Below is a small trained network, with its code and all its weights. Each question gives an input and a target symbol and asks what happens when units are switched off, that is, made to give their printed mean instead of their output.

import numpy as np


def w(rows, s, z=0):
    codes = np.array(rows[::2]) - 128.0
    scale = np.full(codes.shape[1], s)
    scale[-1] = z or s
    return codes * scale


def f(y):
    return y / 2 * (1 + np.tanh(0.7978845608 * (y + 0.044715 * y**3)))


def softmax(a):
    e = np.exp(a - a.max(-1, keepdims=True))
    return e / e.sum(-1, keepdims=True)


def log_softmax(a):
    a = a - a.max(-1, keepdims=True)
    return a - np.log(np.exp(a).sum(-1, keepdims=True))


def net(x, mask):
    ids = ['αβγεζηλμξπσφψ'.index(c) for c in x.split()]
    T = len(ids)
    res = E[ids] + P[:T]
    u = 0
    for l in range(2):
        r = res
        for j in range(2):
            rows = slice(3 * j, 3 * j + 3)
            q, k, v = (r @ M[l][rows].T for M in (Q, K, V))
            z = softmax(np.where(np.tri(T) > 0, q @ k.T / 3**0.5, -1e9)) @ v
            o = O[l][rows]
            res = res + np.where(mask[u + j], z, o[:, -1]) @ o[:, :-1]
        u += 2
        y = f(res @ A[l][:, :-1].T + A[l][:, -1])
        res = res + np.where(mask[u : u + 12], y, B[l][:, -1]) @ B[l][:, :-1]
        u += 12
    return log_softmax(res[-1] @ U[:, :-1].T + U[:, -1])


Q, K, V, O, A, B = {}, {}, {}, {}, {}, {}
E = w([
[75,128,57,141,81,64,72],'α',
[101,71,35,113,212,138,137],'β',
[37,186,215,101,118,181,45],'γ',
[112,239,137,166,151,134,47],'ε',
[59,171,172,142,109,123,227],'ζ',
[7,107,164,159,149,95,111],'η',
[51,135,136,127,183,67,33],'λ',
[154,188,180,53,196,136,67],'μ',
[156,174,18,136,171,16,100],'ξ',
[182,187,71,149,185,220,113],'π',
[116,135,164,98,170,120,187],'σ',
[28,20,137,104,214,119,76],'φ',
[144,40,92,170,197,39,132],'ψ',
],0.02)
P = w([
[185,83,72,32,2,195,146],'0',
[106,189,134,136,127,102,124],'1',
[127,177,133,119,127,84,115],'2',
[100,129,118,123,134,101,102],'3',
[115,186,133,152,86,109,114],'4',
[107,130,127,137,124,104,93],'5',
[99,130,126,149,118,107,71],'6',
[109,152,132,150,102,117,102],'7',
[103,120,127,150,119,117,73],'8',
],0.0088)
Q[0] = w([
[186,135,133,191,161,115,191],'L0H0',
[165,76,144,99,61,178,106],'L0H0',
[114,133,77,224,148,114,122],'L0H0',
[92,164,152,124,173,2,142],'L0H1',
[33,182,170,148,156,134,108],'L0H1',
[165,106,86,95,72,96,115],'L0H1',
],0.0097)
K[0] = w([
[136,147,86,91,148,98,175],'L0H0',
[126,135,196,108,166,160,152],'L0H0',
[188,102,132,105,134,136,168],'L0H0',
[35,96,137,62,75,114,135],'L0H1',
[116,110,125,53,62,149,100],'L0H1',
[110,158,119,254,174,121,50],'L0H1',
],0.011)
V[0] = w([
[59,172,84,220,169,169,68],'L0H0',
[208,73,129,133,43,120,251],'L0H0',
[167,165,68,60,175,241,194],'L0H0',
[1,179,70,125,229,88,143],'L0H1',
[33,47,199,96,7,82,108],'L0H1',
[91,217,90,183,58,186,139],'L0H1',
],0.0058)
O[0] = w([
[233,205,114,170,146,87,227,216],'L0H0',
[228,50,106,235,159,154,42,2],'L0H0',
[110,82,128,111,131,166,126,65],'L0H0',
[29,154,84,179,254,215,137,195],'L0H1',
[191,93,177,197,128,27,115,253],'L0H1',
[131,201,166,142,181,185,213,167],'L0H1',
],0.0078,0.0093)
A[0] = w([
[180,153,1,147,148,104,182,154],'L0N0',
[149,165,138,109,86,81,200,48],'L0N1',
[172,206,172,115,163,126,109,180],'L0N2',
[182,120,142,164,165,112,138,8],'L0N3',
[132,145,130,95,160,37,124,23],'L0N4',
[98,135,193,134,116,64,63,173],'L0N5',
[70,98,155,97,195,157,173,253],'L0N6',
[143,72,62,208,138,159,148,36],'L0N7',
[87,128,131,241,104,100,167,43],'L0N8',
[93,162,20,155,92,90,117,176],'L0N9',
[113,115,90,178,30,64,160,125],'L0N10',
[88,141,147,157,171,145,235,76],'L0N11',
],0.0091,0.0035)
B[0] = w([
[118,116,77,108,132,114,2,158],'L0N0',
[58,136,113,152,157,139,139,189],'L0N1',
[118,70,72,185,96,71,174,216],'L0N2',
[81,102,196,74,157,167,71,128],'L0N3',
[192,134,63,165,105,208,117,203],'L0N4',
[165,192,97,135,97,104,206,233],'L0N5',
[169,203,99,190,108,113,129,209],'L0N6',
[206,107,181,94,136,71,154,132],'L0N7',
[132,87,86,116,122,150,135,230],'L0N8',
[129,152,151,35,203,148,93,178],'L0N9',
[236,142,99,104,192,101,98,167],'L0N10',
[170,128,124,112,101,107,31,250],'L0N11',
],0.0077,0.015)
Q[1] = w([
[172,81,197,56,101,88,44],'L1H0',
[116,251,160,216,62,70,78],'L1H0',
[68,180,122,180,168,70,224],'L1H0',
[108,115,192,1,202,187,128],'L1H1',
[39,162,149,203,185,175,190],'L1H1',
[209,64,121,40,163,226,94],'L1H1',
],0.0065)
K[1] = w([
[158,145,154,186,153,76,121],'L1H0',
[80,38,88,106,97,143,191],'L1H0',
[147,46,212,46,103,165,202],'L1H0',
[118,174,33,198,162,79,134],'L1H1',
[70,125,104,89,2,122,68],'L1H1',
[83,101,9,202,134,158,137],'L1H1',
],0.008)
V[1] = w([
[246,73,122,77,171,145,158],'L1H0',
[33,51,76,142,99,163,131],'L1H0',
[48,134,91,122,220,36,156],'L1H0',
[91,151,152,23,92,195,122],'L1H1',
[59,196,27,121,194,158,105],'L1H1',
[110,184,142,219,151,184,254],'L1H1',
],0.0079)
O[1] = w([
[71,156,102,141,41,123,113,63],'L1H0',
[118,103,8,75,176,145,2,22],'L1H0',
[136,67,124,49,123,97,198,223],'L1H0',
[125,149,204,71,222,185,91,15],'L1H1',
[46,50,91,67,192,163,157,254],'L1H1',
[100,182,29,141,118,132,190,232],'L1H1',
],0.0094,0.0067)
A[1] = w([
[91,153,154,96,55,152,122,24],'L1N0',
[103,114,162,112,77,88,197,136],'L1N1',
[145,99,64,132,70,87,121,87],'L1N2',
[50,197,191,114,86,164,183,137],'L1N3',
[36,96,128,22,136,161,87,157],'L1N4',
[89,175,64,84,95,168,115,116],'L1N5',
[94,104,152,113,2,46,141,54],'L1N6',
[71,169,93,191,147,175,146,152],'L1N7',
[156,98,105,167,7,132,129,2],'L1N8',
[196,126,50,119,142,195,65,204],'L1N9',
[87,91,20,92,150,161,131,118],'L1N10',
[38,51,125,133,73,79,117,82],'L1N11',
],0.0083,0.005)
B[1] = w([
[97,169,143,1,154,74,230,130],'L1N0',
[78,165,155,198,155,22,60,227],'L1N1',
[139,95,121,118,205,202,71,245],'L1N2',
[148,131,130,21,186,82,93,176],'L1N3',
[164,140,79,210,107,98,141,204],'L1N4',
[129,35,178,155,117,127,148,185],'L1N5',
[116,140,131,143,180,153,157,255],'L1N6',
[137,90,164,90,126,165,127,253],'L1N7',
[108,126,131,165,190,180,110,239],'L1N8',
[80,93,122,100,57,41,132,157],'L1N9',
[141,164,187,114,79,198,108,254],'L1N10',
[173,174,147,112,110,149,166,148],'L1N11',
],0.0085,0.014)
U = w([
[133,154,103,141,54,81,34,203],'α',
[56,150,109,78,114,61,116,251],'β',
[57,86,40,217,123,111,118,79],'γ',
[239,156,131,138,94,137,171,139],'ε',
[211,186,98,164,128,234,64,41],'ζ',
[148,95,178,164,87,102,144,98],'η',
[188,136,1,67,166,135,24,169],'λ',
[150,140,114,98,217,248,167,45],'μ',
[127,139,178,150,121,140,87,80],'ξ',
[189,151,120,89,175,149,45,72],'π',
[46,121,81,110,175,168,14,56],'σ',
[187,37,154,145,204,164,99,37],'φ',
[45,152,112,170,16,165,145,252],'ψ',
],0.0065,0.0032)

Each question gives the input, a string of symbols that net reads in full, and the target symbol t.
The units are the heads (3 rows each of Q, K, V and O) and the neurons (one row each of A and B). Each row of codes is followed by its name. A weight is (code - 128) times the scale printed after its matrix; where a second scale follows, it is the last column's (O, A, B and U).
mask holds one flag per unit, layer by layer, with each layer's heads first. A switched-off unit (its flag False) gives its mean, the last column of its rows in O or B, instead of its output. The means were averaged over made-up inputs and are rounded, as every weight is.
A unit's drop is (log p(t) with every unit on - log p(t) with that unit switched off) / (log p(t) with every unit on - log p(t) with every unit switched off).
The circuit of an input: a set's keep is (log p(t) with only the set's units on - log p(t) with every unit switched off) / (log p(t) with every unit on - log p(t) with every unit switched off). Starting from the 12 units with the biggest drops (on a tie, the unit counted first), units are removed one at a time, each time the one whose removal leaves the highest keep (on an exact tie, the one counted first), for as long as the keep stays at least 0.8.
circuit, biggest first: the units of the circuit, biggest drop first
most important unit: the unit with the biggest drop
top k neurons: the k neurons with the biggest drops, biggest first
top k neurons in layer l: the k neurons of layer l with the biggest drops, biggest first
which heads matter: for each layer, one digit per head in row order, 1 if its drop is at least 0.15 and else 0, layers parted by /
input λ ζ η ε ξ ε μ, target β: which heads matter	00 / 10
input ε η η, target μ: which heads matter	01 / 01
input β η λ, target ψ: which heads matter	11 / 10
input π η ε η γ η η φ, target σ: most important unit	L1H0
input ε η ε ζ ζ β ζ η λ, target μ: circuit, biggest first	[L0H1 L1H1 L1N1]
input η η π η ε, target γ: top 3 neurons in layer 0	[L0N2 L0N10 L0N11]
input σ η ε η π ζ ε η, target α: circuit, biggest first	[L0H0 L0H1 L1H1 L1H0]
input η λ β ε λ, target γ: which heads matter	01 / 01
input π η φ ξ ε α λ ε ε, target σ: circuit, biggest first	[L1H0 L0H1 L1H1]
input γ η ε η ζ λ β γ μ, target ε: which heads matter	01 / 11
input ζ ζ ε η λ η φ, target ζ: which heads matter	10 / 11
input γ η ζ η η η λ η λ, target ε: circuit, biggest first	[L0H1 L1H0 L0N5]
input ψ η ξ η π β η η, target ξ: top 2 neurons in layer 1	[L1N8 L1N6]
input η η λ η ζ, target γ: circuit, biggest first	[L0H1 L1H1 L1N10]
input ξ η ε η φ η η ε η, target φ: top 3 neurons	[L0N0 L0N9 L0N2]
input γ η ζ ψ ζ η ε ε, target ε: circuit, biggest first	[L0H1 L1H0]
input μ π γ, target β: most important unit	L1N0
input ξ ε η ε, target φ: which heads matter	10 / 01
input β φ η ζ, target ψ: top 2 neurons	[L0N11 L0N5]
input η ζ ζ β η λ φ, target γ: circuit, biggest first	[L1H1]
input φ η ζ λ ζ ε η ξ ζ, target λ: which heads matter	11 / 10
input ψ ε ε ε ε, target ξ: which heads matter	11 / 11
input λ η ψ, target φ: top 2 neurons	[L0N7 L0N0]
input φ ψ φ, target λ: top 3 neurons	[L0N11 L0N4 L1N5]
input λ ζ ε ζ η ε η, target β: which heads matter	00 / 10
